Below is a small trained network, with its code and all its weights. Each question gives an input and a target symbol and asks what happens when units are switched off, that is, made to give their printed mean instead of their output.

import numpy as np


def w(rows, s, z=0):
    codes = np.array(rows[::2]) - 128.0
    scale = np.full(codes.shape[1], s)
    scale[-1] = z or s
    return codes * scale


def norm(h):
    return h / np.sqrt((h * h).mean(-1, keepdims=True) + 1e-5)


def f(y):
    return np.maximum(y, 0)


def softmax(a):
    e = np.exp(a - a.max(-1, keepdims=True))
    return e / e.sum(-1, keepdims=True)


def log_softmax(a):
    a = a - a.max(-1, keepdims=True)
    return a - np.log(np.exp(a).sum(-1, keepdims=True))


def net(x, mask):
    ids = ['αβγεζηθλμπστψ'.index(c) for c in x.split()]
    T = len(ids)
    res = E[ids] + P[:T]
    u = 0
    for l in range(3):
        r = norm(res)
        for j in range(2):
            rows = slice(4 * j, 4 * j + 4)
            q, k, v = (r @ M[l][rows].T for M in (Q, K, V))
            z = softmax(np.where(np.tri(T) > 0, q @ k.T / 4**0.5, -1e9)) @ v
            o = O[l][rows]
            res = res + np.where(mask[u + j], z, o[:, -1]) @ o[:, :-1]
        u += 2
        y = f(norm(res) @ A[l][:, :-1].T + A[l][:, -1])
        res = res + np.where(mask[u : u + 4], y, B[l][:, -1]) @ B[l][:, :-1]
        u += 4
    return log_softmax(norm(res)[-1] @ U[:, :-1].T + U[:, -1])


Q, K, V, O, A, B = {}, {}, {}, {}, {}, {}
E = w([
[169,133,185,185],'α',
[141,166,124,125],'β',
[139,126,172,173],'γ',
[174,170,143,143],'ε',
[157,217,219,59],'ζ',
[131,138,142,178],'η',
[177,158,122,137],'θ',
[100,173,85,159],'λ',
[89,170,150,85],'μ',
[177,70,99,121],'π',
[144,83,153,33],'σ',
[178,104,122,218],'τ',
[192,252,157,204],'ψ',
],0.02)
P = w([
[179,254,141,146],'0',
[105,114,25,101],'1',
[126,81,89,90],'2',
[150,63,105,66],'3',
[143,27,198,105],'4',
[172,126,118,23],'5',
[219,194,67,47],'6',
[51,47,233,184],'7',
],0.0043)
Q[0] = w([
[101,127,28,242],'L0H0',
[2,168,55,228],'L0H0',
[124,64,140,140],'L0H0',
[128,170,134,137],'L0H0',
[137,18,7,182],'L0H1',
[70,41,107,30],'L0H1',
[117,50,79,74],'L0H1',
[81,203,178,123],'L0H1',
],0.0087)
K[0] = w([
[120,255,107,149],'L0H0',
[162,249,75,223],'L0H0',
[106,177,54,130],'L0H0',
[146,120,165,144],'L0H0',
[81,198,138,110],'L0H1',
[102,83,162,98],'L0H1',
[125,75,192,27],'L0H1',
[133,113,50,211],'L0H1',
],0.0096)
V[0] = w([
[47,209,82,92],'L0H0',
[253,134,95,92],'L0H0',
[102,72,26,106],'L0H0',
[252,133,205,146],'L0H0',
[179,134,199,169],'L0H1',
[161,194,173,33],'L0H1',
[208,164,89,194],'L0H1',
[190,150,254,46],'L0H1',
],0.0076)
O[0] = w([
[146,201,197,121,101],'L0H0',
[111,95,2,105,202],'L0H0',
[105,128,54,72,48],'L0H0',
[218,91,117,133,239],'L0H0',
[74,108,120,94,200],'L0H1',
[157,116,96,113,153],'L0H1',
[87,150,152,144,255],'L0H1',
[160,128,157,109,149],'L0H1',
],0.008,0.0054)
A[0] = w([
[184,171,60,52,254],'L0N0',
[136,166,176,2,150],'L0N1',
[233,24,68,198,106],'L0N2',
[178,46,192,95,112],'L0N3',
],0.0093,0.0036)
B[0] = w([
[35,66,192,197,228],'L0N0',
[158,118,254,136,183],'L0N1',
[34,166,56,218,254],'L0N2',
[98,148,90,68,182],'L0N3',
],0.0058,0.0076)
Q[1] = w([
[133,173,148,79],'L1H0',
[131,250,66,118],'L1H0',
[172,70,134,133],'L1H0',
[231,89,108,54],'L1H0',
[107,207,151,110],'L1H1',
[121,83,52,131],'L1H1',
[84,143,150,189],'L1H1',
[189,100,106,31],'L1H1',
],0.012)
K[1] = w([
[49,135,131,163],'L1H0',
[86,144,156,150],'L1H0',
[100,106,82,142],'L1H0',
[5,129,179,148],'L1H0',
[115,153,170,163],'L1H1',
[122,116,89,70],'L1H1',
[117,97,73,142],'L1H1',
[47,100,173,73],'L1H1',
],0.015)
V[1] = w([
[177,155,100,104],'L1H0',
[184,155,11,144],'L1H0',
[12,122,178,102],'L1H0',
[122,249,159,193],'L1H0',
[117,54,232,118],'L1H1',
[103,137,152,43],'L1H1',
[106,143,41,171],'L1H1',
[205,125,39,85],'L1H1',
],0.011)
O[1] = w([
[96,113,143,115,101],'L1H0',
[104,96,166,80,107],'L1H0',
[180,161,180,98,110],'L1H0',
[131,9,184,151,240],'L1H0',
[134,144,50,108,96],'L1H1',
[229,90,136,72,2],'L1H1',
[114,171,167,174,212],'L1H1',
[39,110,103,155,53],'L1H1',
],0.011,0.0073)
A[1] = w([
[110,93,129,99,188],'L1N0',
[246,153,138,68,5],'L1N1',
[97,128,35,139,172],'L1N2',
[139,116,122,154,84],'L1N3',
],0.011,0.0026)
B[1] = w([
[222,57,119,194,181],'L1N0',
[78,161,177,125,236],'L1N1',
[89,145,136,10,255],'L1N2',
[104,87,157,174,188],'L1N3',
],0.011,0.0025)
Q[2] = w([
[70,133,108,185],'L2H0',
[121,171,238,80],'L2H0',
[175,209,183,51],'L2H0',
[112,193,117,128],'L2H0',
[13,131,78,89],'L2H1',
[92,65,11,118],'L2H1',
[165,230,2,243],'L2H1',
[168,104,71,123],'L2H1',
],0.0091)
K[2] = w([
[150,142,122,196],'L2H0',
[171,89,210,82],'L2H0',
[136,113,141,89],'L2H0',
[103,182,94,160],'L2H0',
[10,62,85,144],'L2H1',
[179,101,29,116],'L2H1',
[143,207,126,137],'L2H1',
[171,184,60,122],'L2H1',
],0.014)
V[2] = w([
[208,95,73,176],'L2H0',
[48,122,174,163],'L2H0',
[159,198,173,116],'L2H0',
[159,79,77,144],'L2H0',
[127,191,121,56],'L2H1',
[120,2,104,121],'L2H1',
[107,90,208,64],'L2H1',
[233,215,133,62],'L2H1',
],0.0084)
O[2] = w([
[151,113,69,144,108],'L2H0',
[61,142,146,143,243],'L2H0',
[151,74,178,149,134],'L2H0',
[153,196,41,42,95],'L2H0',
[123,72,254,92,43],'L2H1',
[139,126,114,59,129],'L2H1',
[115,62,238,26,154],'L2H1',
[44,148,149,168,2],'L2H1',
],0.009,0.0058)
A[2] = w([
[116,151,57,153,168],'L2N0',
[129,198,108,212,134],'L2N1',
[152,139,2,167,195],'L2N2',
[95,74,106,158,252],'L2N3',
],0.0083,0.0032)
B[2] = w([
[138,103,227,60,191],'L2N0',
[180,134,70,207,241],'L2N1',
[138,171,123,2,207],'L2N2',
[136,107,70,44,255],'L2N3',
],0.009,0.0057)
U = w([
[144,231,131,88,100],'α',
[114,91,127,137,49],'β',
[174,69,140,179,46],'γ',
[62,91,130,116,81],'ε',
[153,99,115,135,122],'ζ',
[203,96,119,126,191],'η',
[75,99,116,162,17],'θ',
[55,131,100,42,200],'λ',
[154,108,248,103,251],'μ',
[120,27,135,124,192],'π',
[243,107,69,156,44],'σ',
[176,138,87,144,28],'τ',
[143,53,123,136,91],'ψ',
],0.011,0.0033)

Each question gives the input, a string of symbols that net reads in full, and the target symbol t.
The units are the heads (4 rows each of Q, K, V and O) and the neurons (one row each of A and B). Each row of codes is followed by its name. A weight is (code - 128) times the scale printed after its matrix; where a second scale follows, it is the last column's (O, A, B and U).
mask holds one flag per unit, layer by layer, with each layer's heads first. A switched-off unit (its flag False) gives its mean, the last column of its rows in O or B, instead of its output. The means were averaged over made-up inputs and are rounded, as every weight is.
A unit's drop is (log p(t) with every unit on - log p(t) with that unit switched off) / (log p(t) with every unit on - log p(t) with every unit switched off).
The circuit of an input: a set's keep is (log p(t) with only the set's units on - log p(t) with every unit switched off) / (log p(t) with every unit on - log p(t) with every unit switched off). Starting from the 12 units with the biggest drops (on a tie, the unit counted first), units are removed one at a time, each time the one whose removal leaves the highest keep (on an exact tie, the one counted first), for as long as the keep stays at least 0.8.
circuit, biggest first: the units of the circuit, biggest drop first
top k neurons: the k neurons with the biggest drops, biggest first
top k neurons in layer l: the k neurons of layer l with the biggest drops, biggest first
heads that matter: for each layer, one digit per head in row order, 1 if its drop is at least 0.15 and else 0, layers parted by /
drop when u is switched off: that unit's drop, to one decimal
input σ π η μ μ π, target λ: heads that matter => 00 / 10 / 00
input π ε π γ, target λ: heads that matter => 10 / 00 / 00
input τ θ θ ψ μ α β, target μ: top neuron in layer 2 => (L2N1)
input β ε π α, target λ: circuit, biggest first => (L0H0; L1H0)
input τ σ α μ, target α: circuit, biggest first => (L1H0; L0N2)
input λ ζ λ, target μ: circuit, biggest first => (L0H0; L1H1)
input λ β γ λ μ μ λ, target μ: circuit, biggest first => (L2H1; L1H0)
input α σ θ, target α: top 2 neurons => (L0N2; L0N0)
input γ η γ π η, target α: heads that matter => 10 / 10 / 00
input ζ π θ, target λ: circuit, biggest first => (L0H0; L1N2)
input λ γ π θ σ γ, target α: circuit, biggest first => (L1H0; L0N0)
input μ π η σ σ γ μ, target α: heads that matter => 11 / 11 / 00
input ζ μ λ β, target μ: circuit, biggest first => (L0H0; L2H1)
input α γ α τ λ β μ, target μ: circuit, biggest first => (L0N1)
input γ θ γ σ π β, target α: top 2 neurons => (L0N0; L0N2)
input α σ γ, target α: heads that matter => 01 / 10 / 00
input λ γ μ γ μ α θ, target μ: heads that matter => 11 / 01 / 01
input σ π π α, target λ: heads that matter => 11 / 00 / 00
input θ π θ, target λ: heads that matter => 10 / 00 / 00
input η σ α β, target α: circuit, biggest first => (L1H0)
input θ β η λ μ θ, target μ: heads that matter => 10 / 00 / 00
input ζ μ μ, target μ: drop when L2H1 is switched off => 0.2
input ε π ε γ, target λ: drop when L0H0 is switched off => 0.7
input σ γ λ, target α: drop when L0H0 is switched off => 0.2
